Below is a small trained network, with its code and all its weights. Each question gives an input and a target symbol and asks what happens when units are switched off, that is, made to give their printed mean instead of their output.

import numpy as np


def w(rows, s, z=0):
    codes = np.array(rows[::2]) - 128.0
    scale = np.full(codes.shape[1], s)
    scale[-1] = z or s
    return codes * scale


def f(y):
    return y / 2 * (1 + np.tanh(0.7978845608 * (y + 0.044715 * y**3)))


def softmax(a):
    e = np.exp(a - a.max(-1, keepdims=True))
    return e / e.sum(-1, keepdims=True)


def log_softmax(a):
    a = a - a.max(-1, keepdims=True)
    return a - np.log(np.exp(a).sum(-1, keepdims=True))


def net(x, mask):
    ids = ['ΛΞΣαγδεημω'.index(c) for c in x.split()]
    T = len(ids)
    res = E[ids] + P[:T]
    r = res
    for j in range(2):
        rows = slice(3 * j, 3 * j + 3)
        q, k, v = (r @ M[0][rows].T for M in (Q, K, V))
        z = softmax(np.where(np.tri(T) > 0, q @ k.T / 3**0.5, -1e9)) @ v
        o = O[0][rows]
        res = res + np.where(mask[j], z, o[:, -1]) @ o[:, :-1]
    y = f(res @ A[0][:, :-1].T + A[0][:, -1])
    res = res + np.where(mask[2:10], y, B[0][:, -1]) @ B[0][:, :-1]
    return log_softmax(res[-1] @ U[:, :-1].T + U[:, -1])


Q, K, V, O, A, B = {}, {}, {}, {}, {}, {}
E = w([
[89,175,93,210,85],'Λ',
[223,144,108,170,95],'Ξ',
[134,117,138,69,159],'Σ',
[107,142,138,141,151],'α',
[3,88,139,71,221],'γ',
[153,76,169,86,41],'δ',
[111,86,250,216,175],'ε',
[101,156,15,114,166],'η',
[219,104,147,100,125],'μ',
[105,68,222,107,143],'ω',
],0.016)
P = w([
[84,1,180,9,35],'0',
[167,183,20,97,89],'1',
[230,227,51,103,150],'2',
[232,139,93,71,80],'3',
[233,223,29,112,225],'4',
[166,111,22,85,55],'5',
],0.0055)
Q[0] = w([
[121,85,111,152,91],'H0',
[170,120,243,88,72],'H0',
[59,245,88,253,133],'H0',
[150,168,153,163,165],'H1',
[101,72,78,125,223],'H1',
[163,233,162,44,129],'H1',
],0.0078)
K[0] = w([
[214,152,156,133,126],'H0',
[104,79,27,110,210],'H0',
[158,254,86,198,133],'H0',
[191,143,76,101,126],'H1',
[122,33,227,24,79],'H1',
[108,79,199,116,134],'H1',
],0.0062)
V[0] = w([
[96,48,205,104,203],'H0',
[66,111,1,134,136],'H0',
[164,59,170,89,145],'H0',
[123,97,130,133,152],'H1',
[32,135,232,122,90],'H1',
[186,1,143,139,75],'H1',
],0.0098)
O[0] = w([
[146,189,76,184,254,253],'H0',
[58,7,121,109,137,118],'H0',
[57,218,60,18,211,243],'H0',
[172,103,143,91,151,146],'H1',
[174,145,77,160,207,162],'H1',
[115,205,146,68,84,249],'H1',
],0.0069,0.0048)
A[0] = w([
[157,203,192,145,148,179],'N0',
[87,130,109,85,157,4],'N1',
[24,168,119,130,178,244],'N2',
[24,248,155,161,121,126],'N3',
[196,85,173,120,15,119],'N4',
[107,49,194,21,213,206],'N5',
[19,154,148,1,135,201],'N6',
[35,138,174,83,38,197],'N7',
],0.0063,0.0032)
B[0] = w([
[122,155,71,74,126,174],'N0',
[151,101,177,199,141,155],'N1',
[208,67,125,114,137,238],'N2',
[190,138,254,32,102,177],'N3',
[105,130,39,123,129,170],'N4',
[118,144,101,245,37,222],'N5',
[168,143,214,99,51,254],'N6',
[197,89,121,152,91,167],'N7',
],0.0067,0.0085)
U = w([
[93,47,110,176,71,216],'Λ',
[169,148,69,154,91,253],'Ξ',
[90,53,67,161,254,187],'Σ',
[116,142,117,77,185,111],'α',
[128,166,113,146,173,51],'γ',
[98,83,82,106,164,44],'δ',
[157,101,155,122,90,16],'ε',
[114,157,143,101,108,28],'η',
[84,165,178,95,109,136],'μ',
[113,56,111,124,133,64],'ω',
],0.0082,0.0032)

Each question gives the input, a string of symbols that net reads in full, and the target symbol t.
The units are the heads (3 rows each of Q, K, V and O) and the neurons (one row each of A and B). Each row of codes is followed by its name. A weight is (code - 128) times the scale printed after its matrix; where a second scale follows, it is the last column's (O, A, B and U).
mask holds one flag per unit, heads first, then neurons. A switched-off unit (its flag False) gives its mean, the last column of its rows in O or B, instead of its output. The means were averaged over made-up inputs and are rounded, as every weight is.
A unit's drop is (log p(t) with every unit on - log p(t) with that unit switched off) / (log p(t) with every unit on - log p(t) with every unit switched off).
The circuit of an input: a set's keep is (log p(t) with only the set's units on - log p(t) with every unit switched off) / (log p(t) with every unit on - log p(t) with every unit switched off). Starting from all 10 units, units are removed one at a time, each time the one whose removal leaves the highest keep (on an exact tie, the one counted first), for as long as the keep stays at least 0.8.
units of the circuit, in order: the units of the circuit, biggest drop first
unit that matters most: the unit with the biggest drop
k most important neurons: the k neurons with the biggest drops, biggest first
heads that matter: for each layer, one digit per head in row order, 1 if its drop is at least 0.15 and else 0, layers parted by /
drop when u is switched off: that unit's drop, to one decimal
input γ γ η, target Σ: heads that matter	01
input μ η η δ γ, target μ: units of the circuit, in order	(H1 N6)
input η η δ, target Λ: units of the circuit, in order	(H0 H1)
input ω Λ η μ μ, target α: heads that matter	10
input μ Σ γ, target μ: unit that matters most	N6
input η μ γ Ξ γ, target Λ: units of the circuit, in order	(H0 N5 H1)
input γ Λ γ γ Ξ δ, target Σ: units of the circuit, in order	(H0 H1 N6)
input ω ω Σ, target α: heads that matter	10
input ω η ω ω, target α: heads that matter	10
input γ Σ ε Ξ η μ, target Σ: 2 most important neurons	(N6 N3)
input η α ε ω, target Λ: heads that matter	10
input η γ η, target Λ: heads that matter	10
input ω Σ ε δ, target α: units of the circuit, in order	(H0 N5)
input η η Σ Σ, target Λ: heads that matter	11
input γ γ μ γ γ, target Σ: heads that matter	11
input γ Λ δ ε, target Σ: most important neuron	(N6)
input η Σ γ, target Λ: 2 most important neurons	(N5 N6)
input μ η γ δ Λ α, target Λ: drop when H1 is switched off	0.2
input γ γ μ, target Σ: drop when N7 is switched off	0.0
input γ ε Λ ε, target Σ: drop when H1 is switched off	0.2
input γ η γ Σ γ γ, target Σ: drop when H0 is switched off	0.5
input γ ω Λ Ξ ω, target Σ: most important neuron	(N6)
